Here is a tiny trained network, its code and every weight. The questions are about switching its units off for an input and a class, where a switched-off unit gives its printed mean instead of its output.

import numpy as np


def w(rows, s, z=0):
    codes = np.array(rows[::2]) - 128.0
    scale = np.full(codes.shape[1], s)
    scale[-1] = z or s
    return codes * scale


def f(y):
    return np.maximum(y, 0)


def log_softmax(a):
    a = a - a.max(-1, keepdims=True)
    return a - np.log(np.exp(a).sum(-1, keepdims=True))


def net(x, mask):
    res = np.array(x, float).reshape(1, 2) / 4 @ E
    y = f(res @ A[0][:, :-1].T + A[0][:, -1])
    res = res + np.where(mask, y, B[0][:, -1]) @ B[0][:, :-1]
    return log_softmax(res[-1] @ U[:, :-1].T + U[:, -1])


A, B = {}, {}
E = w([
[150,165,129,161,162,240,128,134,5],'x0',
[220,191,167,214,75,133,87,205,142],'x1',
],0.013)
A[0] = w([
[190,198,143,176,111,104,58,176,161,110],'N0',
[235,183,89,140,111,140,91,115,142,68],'N1',
[176,121,198,133,73,164,57,175,148,143],'N2',
[93,180,66,203,131,176,141,96,62,172],'N3',
[143,194,114,119,178,201,132,143,94,220],'N4',
[84,113,100,104,78,47,114,153,233,32],'N5',
[147,136,124,141,219,254,115,118,34,18],'N6',
[165,167,191,195,145,121,103,131,161,255],'N7',
[188,153,190,145,120,87,119,137,119,61],'N8',
[168,86,154,80,52,86,107,97,189,204],'N9',
[111,126,139,140,101,9,149,153,152,204],'N10',
[31,59,129,90,152,174,136,76,126,247],'N11',
[137,119,90,109,123,143,148,167,137,118],'N12',
[199,140,160,136,72,155,154,147,182,70],'N13',
[132,113,171,125,110,147,178,148,140,190],'N14',
[43,73,103,94,176,143,215,30,115,74],'N15',
],0.0091,0.0098)
B[0] = w([
[94,160,102,112,102,102,160,173,131,212],'N0',
[78,162,87,110,163,95,186,95,99,175],'N1',
[114,155,120,85,102,132,156,151,189,203],'N2',
[154,120,159,146,158,174,111,97,144,225],'N3',
[157,92,156,151,130,162,104,114,197,245],'N4',
[141,90,151,177,251,111,183,104,89,195],'N5',
[139,93,127,131,219,132,184,84,145,232],'N6',
[99,160,130,104,89,136,88,148,144,235],'N7',
[123,160,82,106,190,106,170,152,128,157],'N8',
[121,93,187,145,138,146,118,109,173,209],'N9',
[180,72,153,145,152,175,106,126,152,209],'N10',
[131,151,121,62,48,150,112,159,172,247],'N11',
[127,137,105,132,143,148,112,121,111,128],'N12',
[85,184,77,127,174,81,177,123,111,163],'N13',
[152,134,143,148,70,136,96,132,152,166],'N14',
[75,184,114,74,118,120,171,186,112,219],'N15',
],0.013,0.016)
U = w([
[46,180,72,99,116,117,182,166,127,85],'0',
[157,96,154,174,208,140,166,74,132,69],'1',
[161,130,170,130,7,159,4,139,145,249],'2',
[128,134,81,136,123,96,106,110,86,105],'3',
],0.021,0.011)

Each question gives the input, the list of numbers given to net, and the class t.
The units are the neurons (one row each of A and B). Each row of codes is followed by its name. A weight is (code - 128) times the scale printed after its matrix; where a second scale follows, it is the last column's (A, B and U).
mask holds one flag per neuron, in row order. A switched-off neuron (its flag False) gives its mean, the last column of its row in B, instead of its output. The means were averaged over made-up inputs and are rounded, as every weight is.
A unit's drop is (log p(t) with every unit on - log p(t) with that unit switched off) / (log p(t) with every unit on - log p(t) with every unit switched off).
The circuit of an input: a set's keep is (log p(t) with only the set's units on - log p(t) with every unit switched off) / (log p(t) with every unit on - log p(t) with every unit switched off). Starting from the 12 units with the biggest drops (on a tie, the unit counted first), units are removed one at a time, each time the one whose removal leaves the highest keep (on an exact tie, the one counted first), for as long as the keep stays at least 0.8.
circuit, biggest first: the units of the circuit, biggest drop first
top k neurons: the k neurons with the biggest drops, biggest first
drop when u is switched off: that unit's drop, to one decimal
input [-3,0], class 2: circuit, biggest first	N6
input [-1,3], class 2: top 2 neurons	N15, N6
input [8,7], class 1: top 3 neurons	N6, N4, N3
input [-8,8], class 0: top 2 neurons	N0, N7
input [-8,7], class 1: top 4 neurons	N5, N10, N9, N15
input [-4,3], class 1: top 4 neurons	N11, N5, N15, N10
input [-3,-1], class 2: top 2 neurons	N6, N1
input [-4,-2], class 1: top 2 neurons	N5, N7
input [-7,6], class 1: top 2 neurons	N5, N10
input [-8,6], class 1: top 3 neurons	N5, N10, N9
input [7,7], class 0: top 3 neurons	N0, N2, N7
input [0,3], class 2: top 3 neurons	N15, N6, N5
input [-8,-4], class 1: drop when N5 is switched off	2.4
input [2,3], class 2: circuit, biggest first	N5
input [-8,2], class 1: drop when N5 is switched off	0.6
input [-6,-3], class 1: drop when N5 is switched off	2.3
